Below are the code and all the weights of a small trained network. Each question names an input and a class and asks about switching units off, where a switched-off unit gives its printed mean instead of its output.

import numpy as np


def w(rows, s, z=0):
    codes = np.array(rows[::2]) - 128.0
    scale = np.full(codes.shape[1], s)
    scale[-1] = z or s
    return codes * scale


def norm(h):
    return h / np.sqrt((h * h).mean(-1, keepdims=True) + 1e-5)


def f(y):
    return np.maximum(y, 0)


def log_softmax(a):
    a = a - a.max(-1, keepdims=True)
    return a - np.log(np.exp(a).sum(-1, keepdims=True))


def net(x, mask):
    res = np.array(x, float).reshape(1, 5) / 4 @ E
    u = 0
    for l in range(2):
        y = f(norm(res) @ A[l][:, :-1].T + A[l][:, -1])
        res = res + np.where(mask[u : u + 15], y, B[l][:, -1]) @ B[l][:, :-1]
        u += 15
    return log_softmax(norm(res)[-1] @ U[:, :-1].T + U[:, -1])


A, B = {}, {}
E = w([
[199,118,180,156,37,30],'x0',
[202,147,186,53,143,198],'x1',
[71,174,170,133,67,134],'x2',
[135,144,93,119,68,161],'x3',
[132,40,254,149,140,174],'x4',
],0.00074)
A[0] = w([
[112,195,97,91,74,138,21],'L0N1',
[70,91,149,132,19,138,103],'L0N2',
[211,108,112,95,68,111,11],'L0N3',
[117,149,161,38,127,210,86],'L0N4',
[183,52,170,171,113,112,84],'L0N5',
[191,187,60,102,43,111,19],'L0N6',
[155,149,137,74,166,198,108],'L0N7',
[159,58,218,157,110,113,63],'L0N8',
[123,105,216,164,96,45,64],'L0N9',
[187,185,121,65,179,123,7],'L0N10',
[125,205,95,71,98,157,25],'L0N11',
[60,130,65,135,96,159,8],'L0N12',
[125,93,254,139,48,168,28],'L0N13',
[97,238,84,73,150,181,83],'L0N14',
[204,186,188,66,70,110,114],'L0N15',
],0.0022,0.0016)
B[0] = w([
[165,57,205,35,72,130,158],'L0N1',
[163,137,85,143,191,91,196],'L0N2',
[160,57,167,60,112,198,153],'L0N3',
[82,190,144,189,144,72,225],'L0N4',
[168,118,131,90,45,164,208],'L0N5',
[123,135,221,2,111,114,193],'L0N6',
[115,91,130,153,139,42,227],'L0N7',
[194,126,142,63,2,175,223],'L0N8',
[127,41,127,216,108,84,210],'L0N9',
[145,198,50,252,222,76,155],'L0N10',
[252,81,175,77,84,170,167],'L0N11',
[142,56,62,110,147,137,162],'L0N12',
[226,222,109,50,115,243,226],'L0N13',
[222,74,173,135,109,136,249],'L0N14',
[80,109,41,182,177,134,232],'L0N15',
],0.0027,0.0011)
A[1] = w([
[153,126,11,156,140,129,157],'L1N1',
[147,119,50,123,215,133,131],'L1N2',
[29,112,184,177,151,89,62],'L1N3',
[110,255,74,70,86,219,11],'L1N4',
[118,131,44,69,126,56,120],'L1N5',
[77,100,236,129,218,166,75],'L1N6',
[146,77,200,70,93,181,53],'L1N7',
[154,181,86,112,221,73,102],'L1N8',
[54,103,37,102,112,136,29],'L1N9',
[176,162,40,34,122,123,56],'L1N10',
[104,52,163,186,123,124,77],'L1N11',
[178,67,75,113,188,80,144],'L1N12',
[46,183,151,78,94,66,42],'L1N13',
[78,172,94,221,153,88,85],'L1N14',
[161,107,23,133,215,103,5],'L1N15',
],0.0028,0.0016)
B[1] = w([
[106,71,150,96,151,112,241],'L1N1',
[84,158,72,118,134,105,238],'L1N2',
[63,85,223,179,193,92,169],'L1N3',
[162,206,253,223,131,183,162],'L1N4',
[98,154,170,78,123,173,221],'L1N5',
[137,82,169,134,63,56,203],'L1N6',
[153,91,205,29,82,206,213],'L1N7',
[114,101,51,138,165,212,215],'L1N8',
[158,116,87,68,197,186,168],'L1N9',
[140,56,185,185,118,127,215],'L1N10',
[161,178,93,156,124,82,164],'L1N11',
[90,182,119,115,139,204,255],'L1N12',
[65,181,33,75,140,145,145],'L1N13',
[120,72,179,141,195,181,187],'L1N14',
[20,28,18,17,173,195,214],'L1N15',
],0.0034,0.0018)
U = w([
[244,55,49,249,9,9,64],'0',
[250,7,251,8,10,251,254],'1',
[7,5,246,251,231,9,124],'2',
[198,248,243,237,176,242,8],'3',
[241,249,13,200,231,15,2],'4',
[7,7,6,12,254,250,253],'5',
[13,249,10,8,7,6,8],'6',
[229,247,24,220,248,152,3],'7',
],0.0043,0.0041)

Each question gives the input, the list of numbers given to net, and the class t.
The units are the neurons (one row each of A and B). Each row of codes is followed by its name. A weight is (code - 128) times the scale printed after its matrix; where a second scale follows, it is the last column's (A, B and U).
mask holds one flag per neuron, layer by layer. A switched-off neuron (its flag False) gives its mean, the last column of its row in B, instead of its output. The means were averaged over made-up inputs and are rounded, as every weight is.
A unit's drop is (log p(t) with every unit on - log p(t) with that unit switched off) / (log p(t) with every unit on - log p(t) with every unit switched off).
The circuit of an input: a set's keep is (log p(t) with only the set's units on - log p(t) with every unit switched off) / (log p(t) with every unit on - log p(t) with every unit switched off). Starting from the 12 units with the biggest drops (on a tie, the unit counted first), units are removed one at a time, each time the one whose removal leaves the highest keep (on an exact tie, the one counted first), for as long as the keep stays at least 0.8.
units of the circuit, in order: the units of the circuit, biggest drop first
most important unit: the unit with the biggest drop
k most important neurons: the k neurons with the biggest drops, biggest first
top k neurons in layer l: the k neurons of layer l with the biggest drops, biggest first
input [5,6,3,-8,-6], class 5: units of the circuit, in order => [L0N15]
input [5,-7,-3,8,4], class 0: units of the circuit, in order => [L1N7, L1N15, L1N11]
input [0,1,8,-1,5], class 3: units of the circuit, in order => [L0N13, L1N4, L1N15]
input [-4,-7,5,8,8], class 3: top 2 neurons in layer 0 => [L0N13, L0N14]
input [-5,-1,2,5,-1], class 1: 4 most important neurons => [L0N14, L0N11, L0N15, L0N1]
input [5,-5,-2,5,-5], class 6: top 4 neurons in layer 0 => [L0N6, L0N13, L0N15, L0N14]
input [5,-3,-5,0,0], class 0: units of the circuit, in order => [L1N15, L1N7]
input [-5,-2,3,2,6], class 2: units of the circuit, in order => [L0N4, L0N5, L1N6, L1N12]
input [-2,3,5,7,5], class 3: top 2 neurons in layer 0 => [L0N13, L0N4]
input [2,-7,8,2,5], class 0: 3 most important neurons => [L0N9, L0N2, L0N13]
input [3,-6,-5,2,4], class 0: top 2 neurons in layer 0 => [L0N9, L0N13]
input [6,-3,-4,2,1], class 0: 2 most important neurons => [L0N9, L0N13]
input [-5,-6,5,4,-8], class 1: top 2 neurons in layer 1 => [L1N4, L1N10]
input [7,5,6,-8,-8], class 5: 3 most important neurons => [L0N15, L1N13, L0N8]
input [3,5,6,6,1], class 3: top neuron in layer 0 => [L0N15]
input [-2,1,7,-1,3], class 3: 2 most important neurons => [L0N13, L1N4]
input [3,-3,-4,4,-6], class 1: top 4 neurons in layer 1 => [L1N10, L1N15, L1N2, L1N5]
input [7,-7,-7,3,5], class 0: top 3 neurons in layer 1 => [L1N11, L1N5, L1N15]
input [7,-6,-5,4,2], class 0: 2 most important neurons => [L0N9, L1N7]
input [-4,3,2,-6,3], class 2: most important unit => L0N4
input [-3,0,5,2,6], class 3: 2 most important neurons => [L0N13, L1N4]
input [7,-4,4,-1,3], class 0: 2 most important neurons => [L0N9, L0N2]
